Each row has a class, written after it.
[  -9   65   -6  -41  -50  108 -188  -76 -298 -200 -345  -47  140  -33
   11 -117   -1 -375   74   67  103 -104 -111 -194  168  421 -365  114
 -143   67  104 -155  157  571 -103  -13]	q820
[  66 -220 -183  131   16  -59   83  200   14   71  131 -124 -158   45
  -45 -110  321 -148 -181 -381 -159  -79 -214  201   37  166  220  116
 -119  238  241  233   -9 -613 -289  122]	q724
[ -38   20  199  -95 -488  -52  371   98  150  328 -137  100   77 -256
  312  -13 -192  -11  221  146   89 -115  250 -200  131   -9 -115 -152
  -63    1   24  -15  379  -81  141 -390]	q290
[ -50 -155 -454 -780 -167 -153   58  -74  311   51 -188  -89  432   57
  226   99  207 -108 -134 -194  213  341   82   96  228  -18 -111  -75
   26  509 -118   93  120 -298   -5   20]	q724
[-662 -210 -102 -244  -30  -47  320   54  270   19   44 -192 -135 -183
   48 -133  142  709 -253  164  132  -41  144  226   19 -606  300  309
  107  322 -280  202 -207 -437  141  112]	q790
[-162  285 -227   13 -158  131 -149   37 -118   24 -159 -106  -59 -104
 -136  -24    9   12 -254   -7  -42  -12 -178 -106  -72  -32  152 -310
   46  140  -77  -93  266   -4  120 -265]	q440
[-342  156  176 -152 -182  -91  127    8   36  -29  -91  -75 -147 -157
  398    2  142 -206   14   58   -4  340   52 -169  -10 -106    8 -282
 -417  245   56   17  -25 -521   92  -62]	q440
[-368   50 -257  265    8 -127  247 -143  -99  344   68  121 -213 -480
 -111   27  215  146 -264 -144   43 -109  238   61  105 -110 -201   12
   78  411  -43  187  100 -124   78  -79]	q724
[-273  214   25 -272 -146   62  -29  172  509  158  -64   63 -197  292
 -121   66 -163 -295  835 -419 -466  204 -260   18  265  663  569  -54
  -93  242 -130  -43  332  178  260 -276]	q716
[ 178   47  354 -365  192 -140  -50  -72 -396   12  236  317  -33   46
  335  -16  152 -117  456   -2 -115  440  162  217   -1  100 -193 -157
 -181 -324  -47 -389  298  113   77  -40]	q440
[ 169  -14  125  428 -179  128  -70 -263  132 -537   78  258 -238 -174
  144 -149   86  184 -145  147  -86  349  373 -365   75   88  288  -90
  -40  275  136   59 -302 -271 -123  247]	q181
[  14 -167  -89 -180  518   60  -14  260  -91   14  188 -124   81   68
   25   48  106  402  249  -18  280   83 -151  156  123  -58 -286  -23
  237 -399 -207 -290  -34 -333  112  238]	q934
[ -26  -70   39 -197 -142  -39  111 -440  480  481  -15   88  379  572
   -5 -246  -58    1  380  -42  -39 -558  -62  237  -68  140  359  213
   43  126 -182  417  -46 -175  237  201]	q790
[ 290  192  246   67   15  -21   24    0   83   77 -159   23 -169  247
  274  -44 -117 -580  522 -274 -390  -95 -284   43 -214  219  300  297
 -144  117  168   17  -40  -14   -4  -35]	q716
[ 220   40 -179 -398 -195 -138  148 -405  282  133  287    5  281 -158
  470 -267 -235  252 -269  261    3  146  288   13  117 -386  189   57
  178  -70   68  179 -385   73  260  130]	q934
[-103   18   83  168    4  -98  200 -225  237   68   48  -41  -28  -52
  104   -5  193 -237   79  -19 -211 -167  224  205  -82  -69  367  309
    6  285   -6  256 -123 -210  -24  106]	q790
[ 164 -241 -106  -72   52  -35   52 -175   32 -173  241  239  221 -281
 -243  -85 -182  369 -316   -9  -12  141  220   17  206   21  112  123
  141  255  -87  412  -18 -343  -66  151]	q290
[  85 -251 -265 -478  197   51  -28  179  184  128   30 -303  100   39
 -153  173 -200  378   72 -133  238 -135   72  284  240  295   86  445
  169  222 -103  109  425 -210  -34   25]	q724
[ 121  142  524 -353 -373   27  208   26  -44  -10   90  281  214   99
  202 -213  368   27  263  130  -22  402   79  314 -182  260  143   63
 -189 -222   50 -134  372 -173  -14  -74]	q790
[   1   84 -196 -301 -267  -23  183   50 -402    2   21  101   65 -353
  213  170  -54  131 -320  129  290  -55  245   78  119 -648 -546  205
   11 -309 -113 -363 -207  398  -18 -262]	q181
[ 108  431  152 -114  -88  178  -82 -460 -168 -355   39  463  437 -131
  -72 -121   18 -343  -60  222  -62  138  425 -195  -42   40  223 -293
   17  401   92 -169  585   -5 -124 -169]	q724
[ 104 -160  -20 -470  146  -47   10  252  195 -104  221 -282   47  252
   84  331 -228 -130   74 -198  -74    7 -173  186  194  191  682 -262
   33  172 -223   68  259 -544 -135  168]	q716
[  53  264  146 -492 -225   48  238   -3   19   51  290  -14   42   55
  457  104   48 -208  110  -66  -19  242   83  158  198   72  741 -360
   60  217  -47 -105  230 -311   17  -44]	q181
[ -55   54  602  262  -98   20  254  -63 -141 -281   21  223  -73 -432
   84 -153  156 -135  236  212   95  359  -33    5  -33  200 -352  171
  -84  -51  141 -333  -75 -232    9  -58]	q290
[  38  206 -294 -503  -96  150  159  110   65 -116  161 -190  227  169
  157 -251 -366  -75 -165   33  -79   20 -288   24  218 -276  586   41
  227 -199  -93  -94 -577   66   94  175]	q790
[ -64   55 -242   62 -222 -104   59 -453  449  175  -58   -7  113  -47
  -83  104  136  117   54 -108  -13   43  153  148 -215 -129  512  -24
   57  308  200  268  233  114   35 -312]	q820
[-113  300  122  320   84 -210   77 -399  145  -12  294    4  -33 -231
  -75  -55  209  102 -591  175 -100   65   16   81 -208 -149  397  -51
  129  373  399   69  -17   -6   46   57]	q440
[ -45  103  -28 -319   54   74  -52 -224   37  160   34  -28  -78 -210
  246 -182   61   55   70  111  202   24  174  -11 -172    8 -310  101
  116  101   44 -149 -163   16  255   35]	q440
[-179  322 -268 -542  -91  -17 -143 -495 -154 -145 -160  257  540 -438
 -138  241   51 -175  -11  141  201  170  528 -163  200  106  -98 -430
 -197  390 -493 -173  336   14  166 -213]	q181
[-402  408  388 -148  377  123 -105 -130   16 -271  -56   30  294   33
 -211 -221 -103  366  309   62 -148  255  -64  -72  150  -29 -161   68
  157  109 -113 -225  -51  157  287  106]	q934
[-152 -246 -306 -375  129 -189    5  -50   24  163  -27  -97  201   30
   32  -51  203 -134  -44    6  160   92 -173  138  -59 -201  -28 -495
 -208 -199  -87  201   -8  193 -159  105]	q820
[ -10 -198 -381  128  -51   68   19   12   62   92 -260 -138 -128 -101
 -107  148  -28 -142   78 -123   62 -536  173  -24  -73   31  133  -46
   92  201 -161  221  117  168 -182  -19]	q790
[ 233  134  295 -246 -247  144  192  463 -247 -273  157  328  -33  258
  -56   88  -98 -129  487 -187 -119   37  -57  267  122  497  -51  -77
  -95 -166   39 -449  235   82 -178    2]	q716
[ 106  232  771  430 -216  -42   26 -408  246 -268 -102  347 -233  122
   24 -261 -120  142  -73  151 -328  169 -240 -374 -143   44   55  -55
  -57  252  663  191   -3 -263   62 -134]	q181
[  13    6 -322  146    2 -155  -45  -61  359  264 -281   51  -56   43
  166 -128  201  -19  331 -159  -21   55  -91  -73 -120  329 -183  120
 -175    2  177  -99  296  -78  138   29]	q290
[-449  359 -211 -185  109  113  315   45  -66 -103    6  112 -507 -281
 -186 -170 -302  198   43   82 -243 -169   41  -95  -12 -210  294   -8
   28  -69   35 -133 -305 -231  245 -126]	q181
[-118   42 -156 -535   40 -135  283  192  286  553  103    6   95   74
 -116  199   -1 -233  430 -221   79  -18  106  318  -54  291  245  -68
 -252  242 -169  273   10  -66   85  -12]	q716
[ -96  -21 -170 -283   54 -281  289   83   65  426  188 -102 -122  251
  387  132 -420    8   24   77   49 -125 -144  -38   64 -417   57 -342
 -206 -230  292  190 -193 -379  306  -98]	q290
[-115 -292  142  256  -28 -466  286 -416  162 -193 -374 -135   78 -187
  250 -112  217  338 -582  142  224  408 -379 -303   17 -726 -500   47
  -42 -277  789  179 -285   31 -184 -153]	q724
[ -39  231  308  311  305 -115  -90  117  -19 -206    8  -12   35   -7
 -149  267  376 -430  383 -184 -235   53 -192  191 -329  535  197  127
 -239  206  162  -31  179  -51  -20   44]	q290
[-174  184 -115 -579 -369   38  304  -18  321  357  194   -3  194 -243
  165 -154  -98 -119   -5  124   25  103  268  272   74   -4  378 -113
   33  132 -180  113  421   46   48 -138]	q181
[ 341 -403 -763 -159  140   22   54  122 -152  -30 -233 -112  148   75
 -219 -200 -193 -141  -64 -100   60 -185   97  132  157   29 -147   43
   68 -120 -123  -16  -57 -246 -284  164]	q724
[  56  240  231 -113  269   70 -214 -153 -551 -362 -122  -26  387 -193
  -70  -35 -109 -148 -259  201  155  -98 -129 -233   29   46 -250  265
    1  -59   83 -212  -22  426  -20   14]	q290
[  28 -248 -376  -24  -98  -62  278   86   69   42  141  128   14 -438
   72 -118  208  276  -13   12  142  325  314  109  332  262 -203  254
  130 -201  -81   62 -131   13   76  121]	q290
[  65  138 -128  242 -259 -114  244 -139  548  270   90  189 -256  171
   52 -139  -51  335 -316 -335 -315 -133 -441 -146  197 -123  245  234
  367   56  277   97 -209 -514  196    6]	q934
[ 122   97  -89 -242   98   88 -215 -154 -221  -15 -216   31  119 -137
 -114  208  -33 -247  457 -244  220  -79   84 -203  -94  470  -84 -307
 -179 -238 -265 -237   -1  507  -98   35]	q716
[-294  136 -153 -899 -235   66  379  185   33  373   50  299 -286   73
  454 -247  206  -99  787 -245 -243  220  111  390  322  166   54  464
 -194  -68 -143   -3   38  -71  353 -214]	q790
[ -42 -134 -386 -565   82 -104 -200   44  -86  252  138 -380  199 -358
  207  147  163 -433 -122 -116  201  216  212  170 -165   -1  170  -44
 -391   16  -35  272  135  223 -170  -84]	q290
[   1   50  -17  260 -236   62  291  -19 -216  -19 -332  243 -446 -185
  151   29    8  331  432  192   67  183  389  -94  -36 -278 -275  -56
  -43 -237    0 -292 -116 -105  235 -419]	q181
[ 151   24   -7 -233  -69   27  -67  134  -35   25  179  236   92 -204
  386   35  213  146  606  -88  -63  439  355  132  273  243 -222   -3
 -192 -127   -6 -126  662   23  109 -219]	q790
[ 143   33  -58 -156  -68   25  -72 -163  -96  -95  373  138  -52  -12
   36 -380   28  165 -404   89 -292  190  150  -42  191  -30  135 -244
  153 -254  191   71 -266   43   36  141]	q934
[-112 -124 -207  388 -311  -67  315  263  318   63 -192  144 -266  216
  -73 -113  189  354 -148   -8 -242   72 -161  -50  400  -76  -36   21
   50   20   48  124    7 -759  137 -127]	q181
[-103  264  206  183 -181  166  219  188  357 -144   13  235 -541  244
  137  -23 -299  310   51   10 -255   92   17 -111 -244  203  351   98
  181  363  190  163  175 -768  238  173]	q290
[-230  -51  -63 -164  -88 -162  139   84  257 -181  105 -189  124 -310
  -27  458   35   -3 -152 -144  264  -48 -189  -74   29  247  -30 -540
  -59  -45  129  -31  377 -348 -148    8]	q934
[ 346  195  422  157   54 -116    7 -446 -223  270 -331   92  368 -145
 -123   13  -55 -243  328 -160  192 -103   64  -47 -280  383 -193  548
 -297    9  -37 -189   31    0  -55  -37]	q181
[-137  444  -29  314  239    0  315   16  142 -236    6  206  148   69
 -312 -206  -48  224  407  -36 -357  237  -82  323  317  404  268  507
    8  284  194   23  172 -173  194  121]	q181
[ 294 -159 -117  394 -116  -55  126  -61 -141  -96  -64  -56 -274  -76
   64   -4  -89  145 -220   13   98 -343   78   23   57  160 -294  -13
   21   43  130 -113 -248 -458 -112  282]	q181
[ -38   37  -90 -309   76  -87   79 -121  401  243 -107  -22 -153 -252
   98 -160 -216  233  192   58 -149   22  170  -70  -71  -13  280 -116
   15  361  -45  322   98  -14  174    1]	q790
[-219  -43  121  354  173  -33  140   -4  162  452  121 -114  -55   32
 -102  191   55  243  112   74  314 -263    8  112 -318 -387  -97  214
  -26 -163  139  167  -46   -5   74 -146]	q820
[  36  328  163   68   21 -115  298  338  118  -41   44  247   23   61
 -214  130  -51  -16  370 -248 -216    3 -314  171   18  384   55  -95
 -103   23  312 -187  418    2  -79  -80]	q181
[-262  268   36 -305   12  -75  129  107 -755   96   78 -105 -141 -338
  298   46  169 -120 -227   75  107  203   -4  236 -210 -260 -157 -211
  -22   38 -187 -328  -98   37  251 -131]	q440
[  78  -83 -508  107  181 -168   52 -286  406  -69  -41  191   97 -306
 -147 -309 -152  587  194  -90 -185  118  302  205  252   65 -341  446
 -221  299  144  276  186 -420   32  222]	q934
[ -13    1 -177 -238 -156   80   85  293 -164  142   20  272 -224 -130
  469 -548  392 -177   91   51 -264  404   50   93  208 -323 -349   13
  -48  -32 -169 -269  -27 -148   88  -90]	q440
[ 102 -126  100  224  -90  -62  195 -283  176 -192 -146  215 -138  103
 -266 -139 -224   48  240   16 -185  -19  -14  -96  186  291  125  -81
   11  -65  276  -52   32 -173  -86  -67]	q820
[ 177  286  -11 -241  113  -25 -183   35 -115 -224 -216  138   69   -9
  -75 -171   -1 -447  166 -249 -551 -101 -113   11   10  633   44  307
 -149   74  -50 -111  350  181 -105  148]	q724
[ 195  155  438 -269 -530   10  280 -179  171  228   30  235  116  199
  222  131 -298 -253   97  282  132  -24  365   12  182  106 -124  -21
  -33  291  -24   10  -37  -48  155 -134]	q716
[ 125  -66   31 -415  200 -173 -117  100  111  266  135  198  224 -105
  361   56  198  357  423  -87   98  524  350   80  -21 -161 -496  211
 -151 -160 -116 -247  313  -43  196  -58]	q790
[  51 -187   41 -209  251 -119  -43 -189 -135   -7 -123  -59  478 -106
  -39   35 -166  186 -232  169  276 -206  156 -234  102 -151 -280  109
   75  -33  -79   93  116   24  -27   93]	q790
[-122  334 -105 -241  182 -159   95 -344  141  488 -305  273  431  382
 -424   81 -268  -50  713 -294 -106 -181 -134   32  240  115   28  195
 -172    9 -229 -154   37  251  305 -263]	q820
[  -8 -354 -591 -130  422  -26 -164   95   31  232    9    8  -20  149
 -198   17  157    7  131   -5  120 -244  139  111  -47 -253 -194 -178
  -57  204 -111  117    2 -372   33   -4]	q790
[ 334  174  363  108 -184  147  143  184  230 -160  160  162  -61  254
  243  138 -278   28  317  206  -10 -174   -2  -84   63  139  228   21
   59 -197  -48 -411   84 -398   38   93]	q820
[-228  218  345 -260   39   70  107  347  122  148    1  -54 -106  247
  -90  -61   18 -217  107 -264 -280 -391 -567   84 -185  294  659  273
    4  153 -176  -36  282 -252  -27   61]	q716
